Below are the code and all the weights of a small trained network. Each question names an input and a target symbol and asks about switching units off, where a switched-off unit gives its printed mean instead of its output.

import numpy as np


def w(rows, s, z=0):
    codes = np.array(rows[::2]) - 128.0
    scale = np.full(codes.shape[1], s)
    scale[-1] = z or s
    return codes * scale


def f(y):
    return np.maximum(y, 0)


def softmax(a):
    e = np.exp(a - a.max(-1, keepdims=True))
    return e / e.sum(-1, keepdims=True)


def log_softmax(a):
    a = a - a.max(-1, keepdims=True)
    return a - np.log(np.exp(a).sum(-1, keepdims=True))


def net(x, mask):
    ids = ['ΔΛΞΣΨΩαβγεζημπ'.index(c) for c in x.split()]
    T = len(ids)
    res = E[ids] + P[:T]
    u = 0
    for l in range(2):
        r = res
        for j in range(3):
            rows = slice(2 * j, 2 * j + 2)
            q, k, v = (r @ M[l][rows].T for M in (Q, K, V))
            z = softmax(np.where(np.tri(T) > 0, q @ k.T / 2**0.5, -1e9)) @ v
            o = O[l][rows]
            res = res + np.where(mask[u + j], z, o[:, -1]) @ o[:, :-1]
        u += 3
        y = f(res @ A[l][:, :-1].T + A[l][:, -1])
        res = res + np.where(mask[u : u + 8], y, B[l][:, -1]) @ B[l][:, :-1]
        u += 8
    return log_softmax(res[-1] @ U[:, :-1].T + U[:, -1])


Q, K, V, O, A, B = {}, {}, {}, {}, {}, {}
E = w([
[2,93,72,87,169],'Δ',
[122,218,190,60,72],'Λ',
[166,187,63,148,77],'Ξ',
[106,94,126,112,146],'Σ',
[113,120,211,93,64],'Ψ',
[128,46,105,89,47],'Ω',
[93,39,105,113,148],'α',
[122,95,137,111,133],'β',
[134,124,122,105,125],'γ',
[70,59,208,146,170],'ε',
[109,79,143,116,134],'ζ',
[92,219,50,118,69],'η',
[228,120,150,177,91],'μ',
[90,198,183,84,200],'π',
],0.0049)
P = w([
[80,153,105,188,102],'0',
[74,149,118,169,89],'1',
[78,146,119,147,91],'2',
[87,137,126,131,94],'3',
[94,128,136,117,100],'4',
[98,123,145,99,105],'5',
[114,119,149,85,110],'6',
[108,117,157,71,111],'7',
[119,112,163,52,119],'8',
[134,106,170,40,124],'9',
[141,99,172,28,130],'10',
[152,91,176,8,130],'11',
[156,89,191,3,137],'12',
],0.0035)
Q[0] = w([
[28,65,118,95,160],'0.h1',
[201,159,36,202,54],'0.h1',
[235,150,95,208,112],'0.h2',
[127,114,109,206,187],'0.h2',
[89,189,167,136,179],'0.h3',
[160,99,139,224,251],'0.h3',
],0.02)
K[0] = w([
[178,220,199,135,173],'0.h1',
[150,45,4,198,52],'0.h1',
[155,103,53,196,196],'0.h2',
[95,183,130,201,234],'0.h2',
[126,190,117,150,183],'0.h3',
[61,82,34,229,203],'0.h3',
],0.021)
V[0] = w([
[129,135,156,96,135],'0.h1',
[132,119,80,156,147],'0.h1',
[157,108,60,106,178],'0.h2',
[105,88,154,64,9],'0.h2',
[126,117,126,171,161],'0.h3',
[116,165,174,33,56],'0.h3',
],0.011)
O[0] = w([
[102,105,158,65,140,184],'0.h1',
[152,171,75,189,123,61],'0.h1',
[95,89,56,56,205,51],'0.h2',
[139,158,226,44,7,249],'0.h2',
[119,117,110,179,160,92],'0.h3',
[131,190,163,32,3,255],'0.h3',
],0.005,0.0023)
A[0] = w([
[136,146,116,144,132,106],'0.n1',
[207,121,114,156,134,251],'0.n2',
[101,227,90,88,211,204],'0.n3',
[153,16,132,136,48,160],'0.n4',
[180,1,77,123,139,113],'0.n5',
[89,74,143,120,172,189],'0.n6',
[194,128,26,126,28,140],'0.n7',
[255,132,119,163,133,204],'0.n8',
],0.0068,0.0021)
B[0] = w([
[135,138,112,128,132,129],'0.n1',
[191,98,115,119,45,158],'0.n2',
[2,196,159,85,122,234],'0.n3',
[73,66,149,114,60,250],'0.n4',
[164,114,17,93,106,138],'0.n5',
[83,63,152,112,110,217],'0.n6',
[35,143,141,138,49,202],'0.n7',
[197,142,75,139,56,148],'0.n8',
],0.0099,0.0018)
Q[1] = w([
[44,119,176,33,4],'1.h1',
[108,102,125,157,142],'1.h1',
[113,103,66,130,183],'1.h2',
[181,152,61,196,168],'1.h2',
[150,141,58,150,220],'1.h3',
[123,139,137,86,81],'1.h3',
],0.039)
K[1] = w([
[163,95,185,13,202],'1.h1',
[165,180,185,158,154],'1.h1',
[102,33,14,112,245],'1.h2',
[150,176,72,250,186],'1.h2',
[124,134,27,192,210],'1.h3',
[129,151,81,60,109],'1.h3',
],0.018)
V[1] = w([
[128,121,78,67,88],'1.h1',
[83,5,94,162,53],'1.h1',
[101,177,220,172,136],'1.h2',
[67,83,130,77,180],'1.h2',
[165,221,82,83,154],'1.h3',
[197,148,194,115,130],'1.h3',
],0.021)
O[1] = w([
[134,199,71,164,77,173],'1.h1',
[183,185,48,172,221,111],'1.h1',
[154,206,239,92,194,212],'1.h2',
[82,106,61,98,212,156],'1.h2',
[63,125,167,253,89,2],'1.h3',
[191,162,182,193,176,129],'1.h3',
],0.011,0.0098)
A[1] = w([
[160,6,79,167,112,133],'1.n1',
[92,81,98,139,174,217],'1.n2',
[195,121,118,141,60,92],'1.n3',
[59,189,96,125,108,215],'1.n4',
[135,137,160,128,150,222],'1.n5',
[99,131,101,96,129,8],'1.n6',
[76,131,166,101,203,122],'1.n7',
[134,138,174,185,125,89],'1.n8',
],0.013,0.0012)
B[1] = w([
[130,174,250,14,196,149],'1.n1',
[93,127,159,229,167,170],'1.n2',
[189,51,119,176,85,162],'1.n3',
[68,199,131,87,51,185],'1.n4',
[115,145,202,143,131,193],'1.n5',
[104,63,68,136,149,209],'1.n6',
[169,24,130,137,97,252],'1.n7',
[36,78,95,192,155,163],'1.n8',
],0.012,0.014)
U = w([
[19,78,48,199,136,3],'Δ',
[78,155,195,255,142,131],'Λ',
[138,141,65,199,13,81],'Ξ',
[123,133,103,158,140,75],'Σ',
[253,209,217,69,144,116],'Ψ',
[185,123,14,17,92,83],'Ω',
[67,201,136,91,236,167],'α',
[141,150,96,148,144,128],'β',
[134,159,100,140,116,120],'γ',
[206,42,112,194,253,121],'ε',
[149,129,93,159,169,156],'ζ',
[72,255,101,103,86,210],'η',
[235,90,83,210,101,157],'μ',
[86,26,201,77,62,174],'π',
],0.0024,0.0033)

Each question gives the input, a string of symbols that net reads in full, and the target symbol t.
The units are the heads (2 rows each of Q, K, V and O) and the neurons (one row each of A and B). Each row of codes is followed by its name. A weight is (code - 128) times the scale printed after its matrix; where a second scale follows, it is the last column's (O, A, B and U).
mask holds one flag per unit, layer by layer, with each layer's heads first. A switched-off unit (its flag False) gives its mean, the last column of its rows in O or B, instead of its output. The means were averaged over made-up inputs and are rounded, as every weight is.
A unit's drop is (log p(t) with every unit on - log p(t) with that unit switched off) / (log p(t) with every unit on - log p(t) with every unit switched off).
unit that matters most: the unit with the biggest drop
top k neurons: the k neurons with the biggest drops, biggest first
top k neurons in layer l: the k neurons of layer l with the biggest drops, biggest first
input ε Δ Ω Δ, target Ω: unit that matters most -> 1.h3
input ε π Σ Δ π α π π π π ζ Ψ α, target Ψ: top 2 neurons -> 0.n4; 1.n6
input Σ π π π π Δ α Λ Σ ε Δ π Ξ, target Λ: top 3 neurons -> 1.n8; 1.n7; 0.n6
input η α π ε ζ π α π Ξ μ Ξ π, target π: top 3 neurons -> 0.n3; 1.n7; 0.n4
input α Δ ζ Δ η, target η: top 2 neurons -> 1.n4; 1.n7
input Δ ε π π η, target η: top 3 neurons -> 0.n7; 1.n4; 1.n7
input Δ π Ψ α, target Ψ: top 2 neurons in layer 0 -> 0.n4; 0.n3
input π π Ψ γ Δ α π π Ψ, target Ψ: top 3 neurons -> 0.n4; 1.n6; 1.n8
input Ω π Ω ε π Δ ζ, target Ω: top 2 neurons in layer 0 -> 0.n4; 0.n7
input μ π Ω Δ Σ ε Δ π μ ζ Σ, target Ω: top 2 neurons -> 0.n4; 0.n7
input Δ α Ξ, target Ξ: top 2 neurons in layer 1 -> 1.n3; 1.n4
input ζ Ω π μ Δ π Λ Ξ ζ, target Λ: top 2 neurons in layer 1 -> 1.n8; 1.n5
input Δ Δ α, target α: top 3 neurons in layer 1 -> 1.n1; 1.n7; 1.n2
input α ε Ψ α ε, target Ψ: unit that matters most -> 1.h2
input η Ξ ε π μ, target μ: top 2 neurons in layer 1 -> 1.n3; 1.n4
input Δ π μ Ω η α, target Ω: top 3 neurons -> 0.n4; 0.n7; 1.n5
input Δ η η η η γ Λ ε π, target Λ: top 3 neurons -> 1.n8; 0.n6; 1.n5
input Δ Δ μ, target μ: top 3 neurons in layer 0 -> 0.n8; 0.n2; 0.n6
input α ε π π Ξ Δ, target Δ: top 2 neurons in layer 0 -> 0.n6; 0.n3
input π ε Ψ Λ Ξ Δ Δ π β, target Λ: unit that matters most -> 1.h3
input ε π π Ξ Λ Δ, target Λ: top 2 neurons in layer 0 -> 0.n6; 0.n4
input γ μ π Ω π η Ξ Δ ε π ε, target Ω: top 2 neurons in layer 0 -> 0.n4; 0.n7
input Σ Δ μ η Δ π Ω Ψ Σ, target Ψ: top 3 neurons -> 0.n4; 1.n6; 1.n8
input ζ η Δ Ψ π α π μ π π π β β, target Ψ: top 2 neurons in layer 1 -> 1.n6; 1.n8
input α π π ε Ω ζ Δ Σ Λ, target Λ: top 2 neurons -> 1.n8; 0.n6
input ε Λ Δ Δ ε Δ Ψ Ψ Λ ε, target Λ: top 4 neurons -> 1.n8; 1.n5; 0.n6; 1.n6
input α Δ Ξ π ε μ π π α ζ π, target π: unit that matters most -> 1.h1
input π α Δ η π Ξ η ε Ψ α π η, target Ψ: top 2 neurons -> 0.n4; 1.n6
input Ξ Δ α, target α: top 2 neurons -> 1.n1; 1.n7
input η ε Λ Δ Ψ Δ, target Ψ: top 3 neurons -> 0.n4; 1.n6; 1.n8
